Below is a small trained network, with its code and all its weights. Each question gives an input and a class and asks what happens when units are switched off, that is, made to give their printed mean instead of their output.

import numpy as np


def w(rows, s, z=0):
    codes = np.array(rows[::2]) - 128.0
    scale = np.full(codes.shape[1], s)
    scale[-1] = z or s
    return codes * scale


def norm(h):
    return h / np.sqrt((h * h).mean(-1, keepdims=True) + 1e-5)


def f(y):
    return y / 2 * (1 + np.tanh(0.7978845608 * (y + 0.044715 * y**3)))


def log_softmax(a):
    a = a - a.max(-1, keepdims=True)
    return a - np.log(np.exp(a).sum(-1, keepdims=True))


def net(x, mask):
    res = np.array(x, float).reshape(1, 6) / 4 @ E
    u = 0
    for l in range(2):
        y = f(norm(res) @ A[l][:, :-1].T + A[l][:, -1])
        res = res + np.where(mask[u : u + 8], y, B[l][:, -1]) @ B[l][:, :-1]
        u += 8
    return log_softmax(norm(res)[-1] @ U[:, :-1].T + U[:, -1])


A, B = {}, {}
E = w([
[251,155,74,151,135,139,156],'x0',
[126,129,129,133,124,127,131],'x1',
[142,233,176,75,114,150,148],'x2',
[137,145,71,73,62,77,118],'x3',
[130,127,133,128,126,123,131],'x4',
[126,129,126,126,130,129,127],'x5',
],0.013)
A[0] = w([
[91,98,93,85,119,55,98,91],'L0N1',
[113,193,144,30,70,100,105,2],'L0N2',
[89,11,125,144,161,106,108,89],'L0N3',
[115,140,27,43,1,15,97,228],'L0N4',
[204,62,28,203,170,105,99,71],'L0N5',
[142,100,116,161,152,147,81,32],'L0N6',
[162,131,90,106,147,90,82,107],'L0N7',
[70,65,103,117,137,83,102,58],'L0N8',
],0.009,0.0061)
B[0] = w([
[65,122,123,138,142,191,19,154],'L0N1',
[74,220,158,160,138,94,158,159],'L0N2',
[140,146,142,164,132,34,78,177],'L0N3',
[152,68,98,90,67,210,101,247],'L0N4',
[62,109,83,59,135,143,247,183],'L0N5',
[141,153,124,149,140,94,167,125],'L0N6',
[179,100,106,169,161,138,148,136],'L0N7',
[143,140,139,224,102,158,80,155],'L0N8',
],0.011,0.012)
A[1] = w([
[163,173,92,23,95,91,82,29],'L1N1',
[212,122,72,87,130,196,83,186],'L1N2',
[152,168,99,120,211,63,194,3],'L1N3',
[178,233,102,126,138,145,153,58],'L1N4',
[11,95,101,98,152,118,133,25],'L1N5',
[80,178,135,202,171,43,90,40],'L1N6',
[41,143,188,68,121,145,134,230],'L1N7',
[161,87,144,133,178,140,128,26],'L1N8',
],0.011,0.0033)
B[1] = w([
[123,174,107,190,47,139,204,178],'L1N1',
[144,163,183,125,168,28,122,253],'L1N2',
[65,143,145,214,135,216,129,160],'L1N3',
[169,61,174,155,136,148,35,192],'L1N4',
[212,186,189,170,91,153,101,183],'L1N5',
[139,118,104,124,166,41,124,182],'L1N6',
[96,144,95,97,172,114,178,240],'L1N7',
[124,99,131,114,3,125,125,126],'L1N8',
],0.014,0.0072)
U = w([
[83,82,136,165,192,41,66,189],'0',
[72,180,192,75,221,125,152,6],'1',
[92,49,105,125,70,157,10,179],'2',
[59,197,126,42,58,154,127,99],'3',
[143,70,91,193,177,165,204,166],'4',
[204,130,219,151,181,160,77,216],'5',
[203,29,20,76,90,119,161,50],'6',
[250,183,158,99,62,111,132,108],'7',
],0.024,0.0023)

Each question gives the input, the list of numbers given to net, and the class t.
The units are the neurons (one row each of A and B). Each row of codes is followed by its name. A weight is (code - 128) times the scale printed after its matrix; where a second scale follows, it is the last column's (A, B and U).
mask holds one flag per neuron, layer by layer. A switched-off neuron (its flag False) gives its mean, the last column of its row in B, instead of its output. The means were averaged over made-up inputs and are rounded, as every weight is.
A unit's drop is (log p(t) with every unit on - log p(t) with that unit switched off) / (log p(t) with every unit on - log p(t) with every unit switched off).
The circuit of an input: a set's keep is (log p(t) with only the set's units on - log p(t) with every unit switched off) / (log p(t) with every unit on - log p(t) with every unit switched off). Starting from the 12 units with the biggest drops (on a tie, the unit counted first), units are removed one at a time, each time the one whose removal leaves the highest keep (on an exact tie, the one counted first), for as long as the keep stays at least 0.8.
circuit, biggest first: the units of the circuit, biggest drop first
most important unit: the unit with the biggest drop
k most important neurons of layer l: the k neurons of layer l with the biggest drops, biggest first
drop of u: that unit's drop, to one decimal
input [5,-7,-3,-1,-4,7], class 4: most important unit => L0N4
input [-3,-7,0,-8,3,-6], class 0: 3 most important neurons of layer 0 => (L0N5; L0N4; L0N3)
input [0,-2,-6,7,-3,-3], class 2: 2 most important neurons of layer 0 => (L0N1; L0N8)
input [2,-7,-7,-1,-4,3], class 4: circuit, biggest first => (L0N5; L0N4)
input [-6,4,0,6,-6,-7], class 2: 4 most important neurons of layer 0 => (L0N4; L0N1; L0N5; L0N8)
input [4,5,1,0,6,-5], class 5: circuit, biggest first => (L0N4; L1N4)
input [-1,5,-7,8,7,-2], class 2: 2 most important neurons of layer 0 => (L0N1; L0N8)
input [0,1,-1,-8,3,0], class 0: circuit, biggest first => (L0N4; L1N6)
input [-3,2,0,5,4,-6], class 2: 2 most important neurons of layer 0 => (L0N4; L0N1)
input [7,1,-1,0,-1,4], class 4: circuit, biggest first => (L0N5; L0N4)
input [-3,-2,3,0,8,-4], class 1: 2 most important neurons of layer 0 => (L0N4; L0N2)
input [0,0,3,-4,-1,8], class 1: 2 most important neurons of layer 1 => (L1N7; L1N5)
input [-4,7,0,3,-1,-4], class 2: 4 most important neurons of layer 0 => (L0N4; L0N5; L0N8; L0N1)
input [-1,5,0,6,4,-8], class 2: circuit, biggest first => (L0N1)
input [1,8,-2,0,-1,7], class 4: 2 most important neurons of layer 1 => (L1N2; L1N3)
input [3,0,2,0,7,-8], class 5: drop of L1N4 => 0.4
input [5,5,0,-6,-3,-6], class 4: drop of L0N4 => 0.8
input [1,5,0,2,-2,4], class 6: drop of L1N5 => 0.2
